Below are the code and all the weights of a small trained network. Each question names an input and a target symbol and asks about switching units off, where a switched-off unit gives its printed mean instead of its output.

import numpy as np


def w(rows, s, z=0):
    codes = np.array(rows[::2]) - 128.0
    scale = np.full(codes.shape[1], s)
    scale[-1] = z or s
    return codes * scale


def norm(h):
    return h / np.sqrt((h * h).mean(-1, keepdims=True) + 1e-5)


def f(y):
    return y / 2 * (1 + np.tanh(0.7978845608 * (y + 0.044715 * y**3)))


def softmax(a):
    e = np.exp(a - a.max(-1, keepdims=True))
    return e / e.sum(-1, keepdims=True)


def log_softmax(a):
    a = a - a.max(-1, keepdims=True)
    return a - np.log(np.exp(a).sum(-1, keepdims=True))


def net(x, mask):
    ids = ['βγζηθσω'.index(c) for c in x.split()]
    T = len(ids)
    res = E[ids] + P[:T]
    u = 0
    for l in range(3):
        r = norm(res)
        for j in range(3):
            rows = slice(2 * j, 2 * j + 2)
            q, k, v = (r @ M[l][rows].T for M in (Q, K, V))
            z = softmax(np.where(np.tri(T) > 0, q @ k.T / 2**0.5, -1e9)) @ v
            o = O[l][rows]
            res = res + np.where(mask[u + j], z, o[:, -1]) @ o[:, :-1]
        u += 3
        y = f(norm(res) @ A[l][:, :-1].T + A[l][:, -1])
        res = res + np.where(mask[u : u + 4], y, B[l][:, -1]) @ B[l][:, :-1]
        u += 4
    return log_softmax(norm(res)[-1] @ U[:, :-1].T + U[:, -1])


Q, K, V, O, A, B = {}, {}, {}, {}, {}, {}
E = w([
[154,203,114],'β',
[85,79,137],'γ',
[181,214,143],'ζ',
[183,174,154],'η',
[165,66,1],'θ',
[157,142,44],'σ',
[213,108,123],'ω',
],0.0086)
P = w([
[225,185,46],'0',
[204,154,68],'1',
[172,95,71],'2',
[132,94,135],'3',
[77,31,181],'4',
[68,25,224],'5',
[56,18,251],'6',
],0.002)
Q[0] = w([
[154,152,95],'L0H1',
[58,137,169],'L0H1',
[32,127,78],'L0H2',
[119,59,3],'L0H2',
[14,55,201],'L0H3',
[204,125,74],'L0H3',
],0.016)
K[0] = w([
[141,127,91],'L0H1',
[43,130,187],'L0H1',
[43,218,101],'L0H2',
[195,253,52],'L0H2',
[177,217,10],'L0H3',
[131,15,178],'L0H3',
],0.014)
V[0] = w([
[132,76,51],'L0H1',
[216,105,154],'L0H1',
[177,171,123],'L0H2',
[129,78,173],'L0H2',
[251,69,143],'L0H3',
[118,87,96],'L0H3',
],0.017)
O[0] = w([
[41,69,154,146],'L0H1',
[134,54,43,199],'L0H1',
[91,217,156,216],'L0H2',
[130,110,64,87],'L0H2',
[147,88,4,246],'L0H3',
[147,71,135,105],'L0H3',
],0.012,0.013)
A[0] = w([
[191,192,134,39],'L0N1',
[140,158,157,82],'L0N2',
[122,138,94,48],'L0N3',
[7,142,190,7],'L0N4',
],0.011,0.0019)
B[0] = w([
[197,180,77,206],'L0N1',
[158,96,112,93],'L0N2',
[98,81,136,219],'L0N3',
[2,94,8,251],'L0N4',
],0.0082,0.0018)
Q[1] = w([
[75,18,165],'L1H1',
[89,120,90],'L1H1',
[177,141,139],'L1H2',
[95,69,130],'L1H2',
[114,34,88],'L1H3',
[105,254,14],'L1H3',
],0.016)
K[1] = w([
[203,78,235],'L1H1',
[141,108,100],'L1H1',
[189,128,110],'L1H2',
[83,108,137],'L1H2',
[37,125,178],'L1H3',
[67,78,7],'L1H3',
],0.017)
V[1] = w([
[1,122,24],'L1H1',
[212,131,156],'L1H1',
[150,55,94],'L1H2',
[127,90,107],'L1H2',
[58,174,58],'L1H3',
[179,170,73],'L1H3',
],0.0097)
O[1] = w([
[2,134,200,254],'L1H1',
[227,88,90,90],'L1H1',
[143,197,161,140],'L1H2',
[144,145,147,141],'L1H2',
[32,95,179,244],'L1H3',
[71,164,120,160],'L1H3',
],0.0073,0.0089)
A[1] = w([
[123,140,123,109],'L1N1',
[149,66,153,107],'L1N2',
[165,255,248,163],'L1N3',
[92,233,158,3],'L1N4',
],0.01,0.0016)
B[1] = w([
[138,130,126,142],'L1N1',
[189,123,112,108],'L1N2',
[245,101,168,184],'L1N3',
[154,103,35,253],'L1N4',
],0.013,0.0022)
Q[2] = w([
[84,71,105],'L2H1',
[125,52,148],'L2H1',
[189,69,97],'L2H2',
[111,2,127],'L2H2',
[161,139,134],'L2H3',
[126,137,139],'L2H3',
],0.02)
K[2] = w([
[129,71,90],'L2H1',
[173,79,151],'L2H1',
[146,181,185],'L2H2',
[109,251,160],'L2H2',
[164,124,132],'L2H3',
[143,116,120],'L2H3',
],0.022)
V[2] = w([
[150,131,108],'L2H1',
[6,218,178],'L2H1',
[63,210,119],'L2H2',
[82,244,188],'L2H2',
[79,116,75],'L2H3',
[219,160,2],'L2H3',
],0.0086)
O[2] = w([
[113,145,125,136],'L2H1',
[215,250,226,160],'L2H1',
[122,37,121,254],'L2H2',
[34,46,89,166],'L2H2',
[207,128,206,254],'L2H3',
[31,98,255,176],'L2H3',
],0.0064,0.0045)
A[2] = w([
[197,188,135,254],'L2N1',
[173,11,167,13],'L2N2',
[214,80,83,140],'L2N3',
[34,68,123,233],'L2N4',
],0.011,0.0025)
B[2] = w([
[206,85,151,145],'L2N1',
[70,246,180,136],'L2N2',
[24,59,176,143],'L2N3',
[206,146,220,255],'L2N4',
],0.013,0.0095)
U = w([
[68,41,9,147],'β',
[112,35,141,70],'γ',
[75,232,13,112],'ζ',
[24,176,201,194],'η',
[157,119,122,3],'θ',
[217,176,89,192],'σ',
[165,117,241,61],'ω',
],0.011,0.0046)

Each question gives the input, a string of symbols that net reads in full, and the target symbol t.
The units are the heads (2 rows each of Q, K, V and O) and the neurons (one row each of A and B). Each row of codes is followed by its name. A weight is (code - 128) times the scale printed after its matrix; where a second scale follows, it is the last column's (O, A, B and U).
mask holds one flag per unit, layer by layer, with each layer's heads first. A switched-off unit (its flag False) gives its mean, the last column of its rows in O or B, instead of its output. The means were averaged over made-up inputs and are rounded, as every weight is.
A unit's drop is (log p(t) with every unit on - log p(t) with that unit switched off) / (log p(t) with every unit on - log p(t) with every unit switched off).
The circuit of an input: a set's keep is (log p(t) with only the set's units on - log p(t) with every unit switched off) / (log p(t) with every unit on - log p(t) with every unit switched off). Starting from the 12 units with the biggest drops (on a tie, the unit counted first), units are removed one at a time, each time the one whose removal leaves the highest keep (on an exact tie, the one counted first), for as long as the keep stays at least 0.8.
units of the circuit, in order: the units of the circuit, biggest drop first
most important unit: the unit with the biggest drop
k most important neurons: the k neurons with the biggest drops, biggest first
k most important neurons of layer l: the k neurons of layer l with the biggest drops, biggest first
heads that matter: for each layer, one digit per head in row order, 1 if its drop is at least 0.15 and else 0, layers parted by /
drop of u: that unit's drop, to one decimal
input η θ β η, target ω: 3 most important neurons : (L2N4 L0N4 L2N2)
input ζ ζ ω ζ, target β: units of the circuit, in order : (L0H3)
input ζ γ ζ β σ β, target γ: units of the circuit, in order : (L0H2 L0H3)
input ζ σ β σ θ ζ ζ, target ω: heads that matter : 010 / 000 / 001
input θ β ζ ω β, target β: heads that matter : 001 / 000 / 000
input η ζ ζ, target ζ: heads that matter : 100 / 000 / 000
input η σ β η ζ, target ζ: heads that matter : 101 / 000 / 001
input η ζ η η ζ ω η, target β: heads that matter : 010 / 000 / 000
input ζ ζ θ ζ ζ, target ω: heads that matter : 010 / 100 / 000
input ζ β ζ ζ ζ ζ, target σ: heads that matter : 101 / 000 / 000
input ζ ζ σ ω ζ θ η, target ω: 2 most important neurons of layer 2 : (L2N4 L2N3)
input ζ ζ ζ, target σ: heads that matter : 111 / 000 / 000
input ζ η θ ω ζ σ θ, target η: 2 most important neurons of layer 1 : (L1N4 L1N3)
input ζ ζ ζ θ, target ω: most important unit : L0H3
input γ ζ γ ζ ω ζ, target β: heads that matter : 010 / 000 / 100
input γ η ζ σ η β, target β: heads that matter : 010 / 100 / 100
input ζ ζ θ, target ω: drop of L0H3 : 0.2
input β η θ θ σ θ, target η: drop of L2N4 : -0.1
input ζ η η ζ ω, target β: drop of L0H3 : 0.3
input η θ β ζ β β, target σ: most important unit : L2H1
